In the rows, zero is written as 128.
Each row has a class, written after it, and each block has its own classes.
[163 147 136 135 101 106  96 127 118 103 123 103 107 142 135 140 112 123
 109 118 135 140 148 154 110 139 125  66 125 143 105 136 109 155 100] | legan
[ 95 155 127  94 138 190 137 127 103  86 110 226 144  96 138 120 160 125
 148 131 126 147 108  79  99 136 103 153  83 128 123 126 113 122 167] | Vozu
[182 126  87 145 143 140 107 105 134 107 149  91 138 159 136 128 113 144
 139 125 107 167 143 120 112 163 141 139 184 101 132 149  93 100  92] | legan
[120 147 143 123 122 177 116 167  65   4 133 113 187 131 221 102 131 122
 107 138 125 153 136 203  96 152 149 130 178  59 183 153 134 207 105] | sudir
[151 114 154 101 118  63  69 146  84 105  77 107 155 112 159 110 117 118
 120 131 112 128 124 117 142 135 114 131 147 147 107 121 127  88 121] | Vozu
[145 122  88 116 143 185 144  90 142 130 164  92 146 181 128 124 131 146
 137 143  83  98 138 121  91 139 121 141 165  90 156 137  73 130 120] | zup
[114 136 164 114  91 189 126 172  90  32 122 155 163 125 218 115 143 109
 102 142 134 141 126 171 110 141 157 140 160 123 163 148 137 155 120] | zup
[113 141 153 116  96 162 151 171  89  36 113 162 166 128 203 103 146 116
  96 140 118 124 157 185  90 104 151 107 149 104 165 115 115 192 116] | zup
[156 104 142 104 103 155  93 135 107 140 133 177 107 125 155 135 136 108
 141 111 138 165 112  67 156 159 100 137 125 201 115 150 117  82 124] | Vozu
[150 149 124 152  87 158 133 161 141 117 122 101 141 131 207 128 117  95
 122 107 108 101 136 167 125 129 169 112 142  77 104  97 128 136 150] | pupo
[144 108 132  97  98 142  95 106 101 153 110 172 110 121 156 130 136 100
 133  99 133 148 122  65 143 157  98 134 109 182 108 119 124  93 133] | Vozu
[163 148 113 101 108 191  88 119  77 112 159 195  97 116 180 135 133 114
 147 103 144 172 111  39 136 153  86 115 107 173 118 137 101  99 125] | sudir
[131 126 149  80 111 160 121 109 119  99 121 157  99 121 166 129 138  66
 130 118 150 144 116  58 135 157  92 140 102 182 122 126 121 100 136] | sudir
[154 131 149 152  85  86  94 145  68  93 124 123 147 133 150 147 126  97
  95 128 141 130 142 113 103 114 125  96 144 125 104 116 134 115 131] | Vozu
[124 131 170 116  82 152 124 183  70  24 109 107 177 138 214 109 123  89
  97 125 145 166 130 204 113 144 149 135 164  99 150 150 149 169  93] | sudir
[133 142 120 149  92 146 119 143 138 121 131 108 144 124 204 131 116 108
 120 115 106  67 132 157 135 143 153 105 138 101 121  89 126 126 159] | pupo
[134 136 150  92 118 127  85 131 111  91  95 144 131  96 180 116 123  99
 125 124 132 114 115 104 147 145 111 144 135 162 123 126 121 112 115] | bevu
[150 138 136 141 118 117 144 158 165 130 105  92 133 123 175 132 112  90
 132 116 111 109 134 162 139 120 168 121 134  92 105  98 136 114 145] | pupo
[132 134 152 107 135  92  88 135  90 109 100 112 139 106 150 108 116 105
 130 120 130 145 126 110 139 122 106 168 141 157 120 127 114 112 113] | bevu
[132 114 146  87 109 153 101 109 118 159 105 184  93 102 188 129 122  87
 134 103 144 127 127  60 159 146  85 113  87 216 105 126 112  76 124] | bevu
[111 158 107  97 153 141 135 113  70 102 138 226 148  87 121 131 169 114
 172 130 131 167 117  51 124  86  79 134  83 162 133 112  98 140 154] | puf
[135 147 141 117 115 125 150 142 154  81 134 117 127 132 190 137 119  83
 108 127 115 101 126 128 130 119 155  88 118 102 121  97 119 131 191] | sudir
[121 125 150  99 105 113 113 145 105 112 106  99 173 137 146 102 129 123
 128 143 111  98 115 136 141 124  93 139 131 137 153 104  99 129 123] | sudir
[168 145 109 134 145 161 127 136 133 115 142 117 134 158 107 123 122 146
 149 136 120 174 124 116 113 143 137 148 164  95 131 170  83 102  78] | legan
[145 164  88 118 180 172 124 112 112 118 155 183 129 101 101 129 140 147
 189 124 121 178 121  71  87 107  78 146 117 129 128 145 103 150 133] | bevu
[141 142 151 118  99 122  96 129 137  87 125 140  92 110 196 146 116  78
 101 144 140  77 148  98 112 127 111  57 110 181  83 121 142 102 145] | bevu
[177 133 100 164 114 130  95 136 131 151 137  64 153 134 195 124 118 144
 137 115  75 100 143 169 143 127 147 108 173  82 142  81 114 168 138] | pupo
[150 139 165 110 107  83  99 149  95 100 100 109 133 117 168 144 112  72
 109 135 146 122 139 136 109 136 118  72  97 123  97 113 139 127 126] | zot
[121 176 101  84 157 159 110 112  98  78 145 222 120  79 119 134 145 136
 180 132 134 177 108  58 104 146  90 142  86 147 115 163 120 122 164] | zot
[144 116  78 133 137 151 130 112  95 153 178 107 153 172 133 113 133 124
 154 136 100 123 141 104 114 114 116 121 153  90 137 128  80 133 111] | puf
[119 157 133 123 123 143 150 143 137  53 113 139 126 106 156 126 126 103
 124 118 121 146 140 171 114 133 177 127 122 110 118 132 125 147 165] | zup
[138 122 116 134 119 115 118 120 129 106 131  93 136 130 168 143 118 101
 119 116 121 145 138 173 154 144 169 106 137 103 105 148 139 130 135] | puf
[147 135 136 103 108 101  75 141  84  77 113  98 155 116 156 100 123 123
 132 124 111 135 123 134 140 141  98 132 137 130 130 112  91 146 121] | sudir
[152 130 139  76  87 170  78 130 132 120 130 180  83 105 188 130 126  87
 153 112 143 114 118  84 143 168  87  96  88 195  93 149 121 103 113] | pupo
[ 96 147 120 108 146 154 166  95  95  97 143 196 102 108  73 136 160 103
 169 146 148 155 127  48  77 110  93 130 105 175 141 147 121 132 157] | zup
[143 126 108 143 125 156 126  94 107 128 153  96 156 176 142 126 144 142
 126 154  93 129 132  96 106 132 127 140 180 103 166 108  88 130 116] | legan
[180 121 144 129  65 119  69 162 120 136 125  86 129 129 167 134 104  83
 143 120 131  95 135 158 133 148 102  67 112 144  85 118 117 121  91] | pupo
[141 137 116 125 125 139 148 133 172 171 129 116 125 136 161 137 119 124
 137 122 101 104 120 139 146 137 157 109 122 113 133  94 139 138 177] | zot
[142 135 149  95 112 172 108 122 131 123 133 170  95 133 180 134 125  91
 129 108 148 165 114  77 147 170 117 141 106 191 118 143 110  81 120] | legan
[164 118 120 136 107 105  80 153 101  98 103  99 134 118 163  90 113 133
 135 129 110 123 150 132 123 136 128 126 166 132 118 116 101 124  93] | pupo
[164 137  72 144 140 171 128  93 136 125 164 102 135 151 141 133 139 137
 145 138  76 119 147 101 105 121 117 132 180  89 120 119  89 134 122] | bevu
[163 133 149 140  96  85  80 125  94  98 109 105 116 128 143 152 112 110
 101 130 154 158 140 124 112 147 125  74 133 140  94 142 141 100  87] | legan
[165 139 117 125 116  77  98 126  92 119 109 124 132 107 134 131 129 129
 135 137 109 123 156 119 124 117 102  55 124 134 118 107  98 163 130] | zot
[122 171 119 111 162 166 165 132 131  77 126 207 111  93 146 132 140 100
 150 123 128 154 140  86  93  97 111 119  92 142 102 126 103 131 158] | bevu
[118 132 152 163  84  90 154 162 123 120 111 133 147  95 160 145 127  83
 123 111 134 145 135 156 148 106 169 109 121 138 118  91 160 110 190] | zup
[161 131  84 146 169 166 138  92 121 160 155  61 145 172 148 120 127 140
 136 139  72 109 157 113 105 114 114 137 191  70 145 126  69 142 108] | bevu
[160 133 157 142  76 103 102 149  83 110 108  95 146 121 166 153 117  75
 116 124 148 138 138 146 144 131 110  70 120 133 106 125 136 109 108] | sudir
[137 131 138 106 123 131 102 110 100 102 121 192 103 101 159 126 138 105
 144 113 151 177 129  63 145 154 106 123 119 211 145 133 115 111 124] | legan
[107 128 129 127 102 150 143 123 139 109 116 118 134 121 169 118 134 122
 126 136 112  99 131 160 139 141 147  86 128 113 160 107 138 178 168] | sudir
[154 153 121 158 114  89 123 126 141 102 102 110 131 107 162 138 116 109
 118 102 120 147 139 145 145 137 180 103 146 107 120  96 130 131 163] | legan
[131 130 147  99 131  82  99 124 102  89  95 114 135 108 173 110 115  92
 116 142 119  82 147 109 121 119 108  99 139 142 121 114 105 122 119] | bevu
[137 166 104 107 152 125 123  93  69  78 118 198 146  93 123 136 168 133
 161 137 105 168 138  62  90  87  95 115 123 130 132 121 116 167 170] | Vozu
[134 141 129 144 120 107 136 109 142 150 108 123 129 126 143 142 119 125
 129 115 124 139 126 123 136 123 156  95 121 132 139 103 130 130 169] | legan
[ 78 112 174 145 103 124 149 164  60  72  81 104 198 126 214 107 139 106
  85 143 130 123 148 200 109 121 150 156 176  87 172 114 160 154  95] | pupo
[121 116 140 129  91 111 108 130 132  98  98 108 136 105 223 115 117  85
 113 122 116  86 147 145 133 150 153 110 136 126 119  89 155 117 157] | pupo
[130 132 124 155 121  84 143 134 133 104 103 104 148 106 173 146 120 118
 100 121 112 134 144 168 145 142 183 114 153  80 127  99 160 130 167] | zot
[179 137 146 129 111  86  73 142 122 155 135 105 119 136 170 141  98 106
 127 126 128 107 128 104 142 132 112  53 111 161 111 101 103  92 129] | legan
[ 94 129 152 146 126 159 145 186  83  55 126 130 185 133 210 114 129 107
  92 134 152 149 133 202 115 134 172 148 161  81 158 155 164 148 102] | puf
[154 115 113 131 120 141 133 122 161 144 158 116 138 158 123 128 136 130
 147 143 102 132 129 113 132 138 123 117 149 115 143 119  91 119 116] | legan
[128 145 161  98 116 178 118 174  88  42 106 116 188 137 248 116 128 101
  98 149 122 120 129 202 101 160 158 125 162  60 162 138 152 174  97] | zot
[154 112 142  84 104 158  87 133 124  96 128 146 100 117 201 121 123  79
 140 112 128 140 129 106 148 173 112 125 114 163  99 144 102 102 103] | pupo
[ 92 127 179 120  87 139 129 166  87  43 107 134 182 129 232 107 134  88
  98 130 139 149 132 193 118 147 160 133 152 128 172 116 156 170 130] | legan
[141 133 123 130 124 123 155 124 148 125 123 113 141 134 146 146 132 108
 126 142 115 108 131 135 118 128 154  93 142  87 148 110 135 162 163] | zot
[130 160  94 111 126 166 128 111 106  86 144 200 129 102 144 120 155 140
 156 128 104 148 144  83  83 103  97 116 101 147 123 102 101 147 169] | zup

Next block, with new classes.
[102 123 147 108 130  80 172 159 142 168 127 145 126 119 154 114 110 142
 122  59 136 113 137  97 163  81 151 159 145 101 166 133  83  93 113] | Tata
[125 124 161 115 112  84 175 159 157 125 113 136 133 108 147 119  91 137
 141  46 141 106 127  83 188  88 136 162 163  87 143 129 112 119 120] | Tata
[106 149 166 145 123  89 196 161 129 153 105 127 120  99 165 113 117 122
 155  45 145 115 132  95 194  99 155 143 139  96 188 109 106 103 114] | Leb
[122  96 128 150 131 126  92 105 133 130 135 158 126 172 142  85 127 121
  77  93 161 112 136 135  91 170 122 128 116 103 169 136 128 157 163] | lis
[118  58 128 176 126 111 103 105 143 123 104 172 128 166 149 114 110 120
 108  78 162 105 133 131  91 131 101 144 151 116 142 145 120 148 167] | zok
[102 125 153 115 113  77 183 131 144 129 117 110 121  99 168 127 120 146
 122  65 128 110 125  99 209  87 153 162 149 118 172 111  88 108 114] | zomon
[ 78  78 133 127 125  87 104 120 141  88 122 144 128 137 148 102 125 136
  87  98 147  93 112 149  92 156 115 140 117 119 142 161 109 135 158] | zomon
[118  63 142 133 134 130 102 102 122 110 117 162 126 146 145  89 124 132
  48 103 158  87 126 139  98 129 105 136 107 113 165 146 113 128 149] | dur
[116 121 153 142 113 114 186  93 135 143 104 140 115 100 162 130 104 129
 151  21 131 124 125 101 170 101  78 157 150  92 186 135  78  97 106] | lis
[108  76 143 160 119 101 105 123 137  97 120 114 122 147 134 116 115 135
 112  70 144  99 101 118 115 125 116 145 134  90 131 147 135 165 175] | Galu
[112 123 147 118 115  89 175 129 142 119 114 139 118 104 166 123 107 128
 160  30 145 112 132  90 185  76 122 150 167  92 168 140  92 110  95] | pubuv
[121  81 138 143 120 118  92 130 144  88 120 136 126 144 137 113 100 115
 138  75 138 111 112 132 114 136 101 142 135  80 139 147 153 152 172] | Galu
[119 141 143 105 114  97 171 116 148 125 123 132 136 103 169 141 130 134
 133  56 123 124 125  68 184  77 119 129 156  99 170 116  96  86 115] | lis
[116 117 151 119 109  87 180 124 153 106 114 146 141  74 176 130 104 125
 164   4 131 120 121  78 172  83 107 141 174  79 187 123  94  94 120] | Seze
[141  74 145 136 122 108 118 111 130  86 118 138 149 151 130 106 137 116
  89  63 161  98 118 103 113 127 100 130 129  68 161 142 143 148 167] | Tata
[106  79 136 158 119 118  85 107 155 119 127 170 124 157 158  91 104 121
  92  76 149  97 118 154  91 144 114 140 141 103 131 154 104 144 153] | lis
[ 85 145 168  95 112  86 177 134 163 120 106 132 115  91 157 123 118 135
 148  48 121 126 123 104 188 102 129 151 160  95 173 135 109 105 126] | zomon
[113 130 156 116 118  92 193 119 137 126 115 124 119  97 170 129 111 143
 145  45 142 111 127  94 182  77 111 153 167 100 181 127  90 111 108] | Bog
[108  76 143 144 118 125 121 111 134  89 118 134 128 145 154  99 125 138
  97  68 138 102 104 126 106 139  96 131 140 114 169 142 109 147 168] | Galu
[ 96 136 165 106 111 101 200 126 147 112 106 131 137  92 155 136 124 124
 168  29 132 108 122  80 182  87  97 138 149  69 188 137  94 109 121] | zomon
[115 124 145 130 122  88 184 130 125 135 127 143 102  77 156 121 130 132
 148  35 130 110 111  87 182  81 125 158 135  87 179 120 106  95 124] | zok
[120  81 129 144 119 114 112 129 134 104 127 154 131 143 134 106 116 123
 124  73 176  98 115 137  93 158  97 136 132  92 125 149 127 154 138] | Masip
[121  72 134 167 122 116  93 101 151 102 119 142 145 159 139 113  96 118
 128  63 157 104 127 122  84 151  84 147 165  91 146 167 114 149 155] | gefun
[124  88 121 132 132 117 103 123 136 111 133 159 131 149 133  94 112 118
 112  80 159  97 130 131  88 154 103 139 133  80 129 133 134 146 168] | Masip
[ 90  72 149 137 117 122 110 122 156  87 111 132 143 136 153 121 127 124
 103  96 133  95 102 153  90 146  94 113 131 116 126 159 119 133 170] | zomon
[147 120 106 105  99 103 126 187 163 118 141 159 147 121 135 117 111 121
 169  76 178 101 134  95 133 159 201 156 112 103  75 125 117 162 103] | Seze
[115  79 112 126 134 108 109 113 129  89 146 148 110 140 149  95 127 124
  94  85 151  98 116 145  95 148  84 121 120 113 133 141 135 140 166] | Masip
[115 113 125 108 100 105 155 151 157 161 115 176 142 156 152 105 131 125
 137  91 204  75 141  96 128 134 206 169 106 124 124 120  56 138  96] | gefun
[123 110 135 120 111 112 160 163 150 130 106 154 144 117 142 121 107 125
 168  72 186  93 142  74 132 138 190 147 123  97 126 118 111 138 119] | pubuv
[122  65 123 173 127 110 104  93 124  99 139 149 133 145 153 108 122 113
 108  60 164  98 135 123  82 165 105 136 138  80 171 161 121 148 168] | zok
[126 125 154 132 130 121 181 117 140 134 119 139 124  85 148 121 108 123
 163  37 128 123 130 104 170 107 113 141 181  91 182 119  99 108 104] | Leb
[126  78 140 156 121 138  97  72 147 113 125 142 130 176 132  99 117 129
  51 116 140 107 123 128  89 153 111 136 122 123 140 145 121 138 175] | lis
[119 140 154 112 109 125 183 117 138 146 107 123 130 113 152 141 127 131
 122  54 145  82 125  93 161 103  89 146 140  92 143 126  81  99 111] | dur
[101 132 153 115 110  75 157 139 157 149 122 139 123 106 179 134 100 135
 147  44 138 134 132 110 192 102 149 159 171  97 165 134  94  87  93] | lis
[118  82 139 158 127  88 105 126 121 118 114 118 147 156 138 107 123 140
  64 106 161  97 133 129  93 157 133 144 122 105 128 150 121 146 162] | Tata
[110  56 141 140 127 103  90 110 139 105 123 149 143 152 128 114  99 120
 100  90 154  83 115 141  83 122  99 145 136  64 110 157 125 131 171] | Masip
[133 103 153 104 120 111 184 111 132 125 109 108 112  99 166 136 129 155
 115  67 132 113 123  91 194  82 112 161 131 129 160 139 105  94  90] | Bog
[135 124 131  98  97 109 150 159 154 138 101 154 145 154 138 117 137 122
 155  84 208  77 138  99 144 156 172 155 109 104 101 118  98 170 103] | gefun
[121  99 108 110 144  82  86 150 129 122 148 166 135 141 131  93 117 119
 102  91 161 103 135 155  84 147 107 117 117  91 140 136 129 169 155] | Seze
[104 133 156 113 112  88 190 134 136 159 115 116 111 115 164 135 120 143
 127  71 147 101 130  93 187  83 130 156 132 117 161 127  85 109 106] | Galu
[150 142 116  65 112 123 135 150 150 122 132 172 143 128 116 111 129 123
 156 100 191  76 146  74 138 165 185 170 121  74 102 108 132 140  95] | pubuv
[106 141 153 132 110  79 165 119 148 131 116 118 113  72 146 127 103 134
 154  51 117 118 117 117 190  97 130 179 166  88 153 124  90 108 109] | zomon
[123  83 114 149 144 131 117 118 117 110 133 137 118 150 145  92 142 122
  98  76 140 102 118 141  93 180  98 134 115 123 157 133 130 125 156] | Leb
[119 144 148 108 128  81 164 129 139 165 112 137 121 122 174 113 126 138
 111  56 149 116 154  95 180 100 122 160 175 105 173 129 103  85  95] | pubuv
[111 121 150 120 116  91 186 133 134 128 125 117 112  85 169 128 116 141
 146  45 138 115 118 107 169  83 124 146 143 109 164 145  82 109  99] | Bog
[143 114 127 116  99 134 153 152 155 130 109 139 142 144 134 133 112 115
 168  70 189  71 139  81 132 157 148 154 108  96  92 135 113 147 105] | pubuv
[108 123 139 131 112  98 162 141 141 113 114 125 111  91 171 131  90 121
 184  44 129 119 127 138 165 118 101 151 155  92 109 142 108 110 117] | Masip
[113  68 146 176 123 128 107 107 137 113 117 128 121 167 157 103 117 135
  85  85 143 108 117 136 105 136  97 138 145 126 150 153 126 154 166] | Galu
[113  82 134 147 137  88  94 114 127 112 126 147 119 154 155 105 127 135
  67 116 157 115 138 154 103 163 101 133 141 128 142 164 147 139 154] | zok
[147 117 125 118  96 124 146 171 155 139 108 164 141 152 140 110 119 124
 126  65 200  83 138  79 141 153 167 166 102 117 116 121 100 142 102] | dur
[139 141 129  92  93 116 167 143 167 135 127 140 163 122 113 127 132 127
 149  65 181  78 132  68 130 173 165 162 126  79 119 117  80 151 114] | zomon
[144 127 122 106  98 119 152 177 157 138 127 158 156 151 114 113 112 129
 150  89 187  85 130  79 129 132 183 148 114 100  85 116  82 165 113] | Masip
[120 113 120 105 110  84 156 156 128 121 122 162 138 127 143 112 111 136
 146  83 177 101 142  96 156 115 192 167  98 109 134 122  84 149  94] | Seze
[133 125 125 110  89 107 152 171 158 105 118 146 154 118 150 116 114 114
 180  78 190  83 133  77 142 147 205 143  98 102 121 120  80 159 109] | gefun
[126  95 124 151 129  94 112 137 135  99 123 159 125 152 161  67 131 104
 102  65 149 114 117 147 104 123  90 118 131 114 159 139 116 150 177] | gefun
[132 104 135 107 101 150 165 156 145 154 101 170 139 150 129 112 117 129
 155  83 185  72 130  84 133 135 168 169  81 106 136 110  79 153 112] | Galu
[115 133 154 136 111 100 165 113 142  98 115 107 120  55 143 136 106 143
 152  35 103 130 101 101 162  90  99 125 156 102 157 135  93 127 120] | Seze
[103 128 147  89 121  95 170 166 159 167 117 143 124 124 177 129 112 138
 148  49 155 101 133 107 161 110 133 160 149 103 155 130 103  89 108] | Bog
[138  66 126 139 133 160 125  70 130 111 125 132 110 142 140 112 138 136
  85  84 142  83 113 141  99 148  56 132 144 132 125 144 119 141 132] | pubuv
[133  78 115 197 128 134  86 125 116 104 125 133 130 151 143 106 120 113
 107  62 150 113 119 137  78 147  82 123 125 107 142 157 121 161 155] | dur
[140 113 129 106 104 117 168 176 152 129 121 171 165 152 125 117 121 131
 151  85 196  77 129  57 152 132 198 164 119 115 124 115  83 132  79] | Leb
[116 143 150 135 115  94 170 140 134 139 101 117 121  86 179 126 114 130
 155  49 131 113 131 113 166  87 119 145 143  97 153 131  87 110 113] | Bog
[115  82 150 153 121 110 115 134 140  99  97 134 154 165 131 118 111 108
 115  79 161  89 114 137  99 151  95 117 132  92 141 142 126 146 169] | Leb
[111  60 124 152 122 105 107 122 144 118 118 145 141 174 143 125 107 125
 110  67 169  94 120 142  84 155  88 143 134 110 119 153 125 152 156] | Seze
[121  80 131 166 125 108 128 120 127 112 143 130 131 156 136  93 117 125
  81  77 153 103 121 134  87 149 117 131 127 110 150 157 103 154 165] | Tata
[ 91 152 164 101 118  84 190 139 147 145  89 122 112 106 157 124 123 137
 131  67 120 117 129 112 200  83 106 149 134 116 163 124  97 107 124] | zomon
[108 119 148 109 118  71 189 152 150 138 110 143 113 112 167 119 101 141
 134  44 141 110 131 101 194  77 131 163 158 117 154 121  94 104 113] | Tata
[109 132 138 104 124  87 175 143 145 150 120 148 115 129 175 119 115 137
 141  49 150 109 136  98 172  83 113 167 154 111 169 133  97  94 102] | Bog
[132 114 140 100  93 119 171 144 166 136 113 149 162 145 122 134 128 137
 138  80 199  65 128  57 153 151 171 173 123 100 133 102  96 149 106] | zomon
[ 89  97 145 155 120 101 124  90 132  75 111 132 117 121 158 107 119 129
 111  63 130  98 107 144 126 140  65 148 149 101 169 146 120 134 158] | zomon
[112  78 131 161 138 119 114 128 134 144 113 149 126 183 142 105 123 124
  98  88 158 100 131 137 105 150 119 155 133 124 131 144 127 126 141] | Leb
[107 116 165 114 109  97 199 115 144 122 107 132 135  95 164 138 120 122
 160  27 149 100 129  93 189  94  97 155 155  68 182 135  96 108 107] | zomon
[114 142 140 154 114 109 155 158 137 126 122 100 117  94 172 131 109 133
 145  45 113 145 124 119 157 127 113 137 158 127 137 155 102  99 112] | dur
[134 114 119  95 108  98 164 169 139 140 138 157 140 137 144 123 141 126
 141  78 185  82 135  81 151 136 188 150  98 101 127 123  93 135 111] | zok
[125  95 120 101 102 117 153 171 150 146 119 174 143 157 142 130 125 143
 154  65 199  81 123  83 152 134 176 175 103 125 123 118  98 144  72] | Seze
[130 105 133  99 122 129 159 143 144 167 128 172 130 146 120 109 110 148
 134  92 196  78 149  58 148 139 203 197 118 103 142 119 110 123  81] | pubuv
[136 112 153 125  91 112 173 171 150 125 110 153 156 134 129 122 116 121
 148  84 209  79 134  63 147 140 205 155  93  88 126 125 114 153 108] | Tata
[127 113 148 121 135 113 192 140 130 176 119 134 124 106 152 125 115 140
 138  48 134 115 130 109 177 112 115 169 157 116 167 129  86  73  77] | Leb
